Below is a small trained network, with its code and all its weights. Each question gives an input and a class and asks what happens when units are switched off, that is, made to give their printed mean instead of their output.

import numpy as np


def w(rows, s, z=0):
    codes = np.array(rows[::2]) - 128.0
    scale = np.full(codes.shape[1], s)
    scale[-1] = z or s
    return codes * scale


def f(y):
    return np.maximum(y, 0)


def log_softmax(a):
    a = a - a.max(-1, keepdims=True)
    return a - np.log(np.exp(a).sum(-1, keepdims=True))


def net(x, mask):
    res = np.array(x, float).reshape(1, 8) / 4 @ E
    y = f(res @ A[0][:, :-1].T + A[0][:, -1])
    res = res + np.where(mask, y, B[0][:, -1]) @ B[0][:, :-1]
    return log_softmax(res[-1] @ U[:, :-1].T + U[:, -1])


A, B = {}, {}
E = w([
[195,142,175,164,120,101],'x0',
[60,1,89,110,144,196],'x1',
[186,96,70,167,84,142],'x2',
[65,60,203,136,148,97],'x3',
[90,147,196,84,150,113],'x4',
[144,155,100,175,203,98],'x5',
[178,99,163,133,68,95],'x6',
[41,185,173,231,96,209],'x7',
],0.0073)
A[0] = w([
[160,109,76,83,48,187,167],'N0',
[70,163,199,151,95,152,137],'N1',
[143,179,118,75,140,192,176],'N2',
[101,46,146,64,138,112,227],'N3',
[254,162,141,125,133,15,196],'N4',
[98,176,164,175,165,144,251],'N5',
[128,34,158,89,132,129,190],'N6',
[206,137,139,195,124,71,206],'N7',
[117,190,117,111,180,64,194],'N8',
[71,108,136,91,153,160,199],'N9',
[76,171,186,130,90,146,182],'N10',
[122,139,116,210,137,130,97],'N11',
[111,36,141,61,123,101,201],'N12',
[81,138,108,50,177,169,210],'N13',
],0.0095,0.0025)
B[0] = w([
[191,109,89,170,145,117,197],'N0',
[95,165,254,151,59,159,205],'N1',
[179,136,88,107,149,97,169],'N2',
[91,52,81,110,139,89,212],'N3',
[225,201,238,120,113,70,255],'N4',
[80,177,173,102,181,145,209],'N5',
[104,34,111,142,104,93,201],'N6',
[125,194,152,111,134,152,209],'N7',
[143,154,103,75,147,98,195],'N8',
[134,128,156,56,145,110,191],'N9',
[112,149,211,114,124,133,201],'N10',
[90,121,139,153,127,193,168],'N11',
[110,73,133,114,109,114,212],'N12',
[140,151,95,110,205,96,193],'N13',
],0.01,0.0094)
U = w([
[104,52,51,93,189,46,248],'0',
[194,254,178,87,182,40,185],'1',
[50,166,186,172,144,201,112],'2',
[173,65,192,153,48,62,21],'3',
[219,123,48,232,133,150,31],'4',
],0.0075,0.0012)

Each question gives the input, the list of numbers given to net, and the class t.
The units are the neurons (one row each of A and B). Each row of codes is followed by its name. A weight is (code - 128) times the scale printed after its matrix; where a second scale follows, it is the last column's (A, B and U).
mask holds one flag per neuron, in row order. A switched-off neuron (its flag False) gives its mean, the last column of its row in B, instead of its output. The means were averaged over made-up inputs and are rounded, as every weight is.
A unit's drop is (log p(t) with every unit on - log p(t) with that unit switched off) / (log p(t) with every unit on - log p(t) with every unit switched off).
The circuit of an input: a set's keep is (log p(t) with only the set's units on - log p(t) with every unit switched off) / (log p(t) with every unit on - log p(t) with every unit switched off). Starting from the 12 units with the biggest drops (on a tie, the unit counted first), units are removed one at a time, each time the one whose removal leaves the highest keep (on an exact tie, the one counted first), for as long as the keep stays at least 0.8.
units of the circuit, in order: the units of the circuit, biggest drop first
k most important neurons: the k neurons with the biggest drops, biggest first
drop when u is switched off: that unit's drop, to one decimal
input [-3,-5,-1,3,3,-6,4,3], class 2: units of the circuit, in order => N4, N1
input [-5,7,-6,-6,5,-1,-7,6], class 1: units of the circuit, in order => N13
input [1,4,6,0,-8,-8,0,-5], class 0: units of the circuit, in order => N4, N1
input [-5,-4,6,1,-2,8,-7,2], class 2: units of the circuit, in order => N4, N11
input [8,3,8,-7,1,-8,5,-1], class 4: 2 most important neurons => N0, N1
input [0,0,-2,1,-1,1,8,-6], class 3: 4 most important neurons => N6, N12, N5, N13
input [1,0,7,1,-3,5,-8,0], class 4: 4 most important neurons => N4, N1, N10, N9
input [-6,-2,-7,3,-4,-5,1,2], class 2: 2 most important neurons => N4, N1
input [-5,7,7,-3,-1,4,-1,3], class 4: 2 most important neurons => N0, N3
input [2,2,5,4,8,-3,-4,-5], class 0: drop when N3 is switched off => 0.0
input [8,5,2,-4,0,-4,8,7], class 2: drop when N6 is switched off => 0.1
input [1,6,8,4,7,6,6,4], class 0: drop when N10 is switched off => 0.2
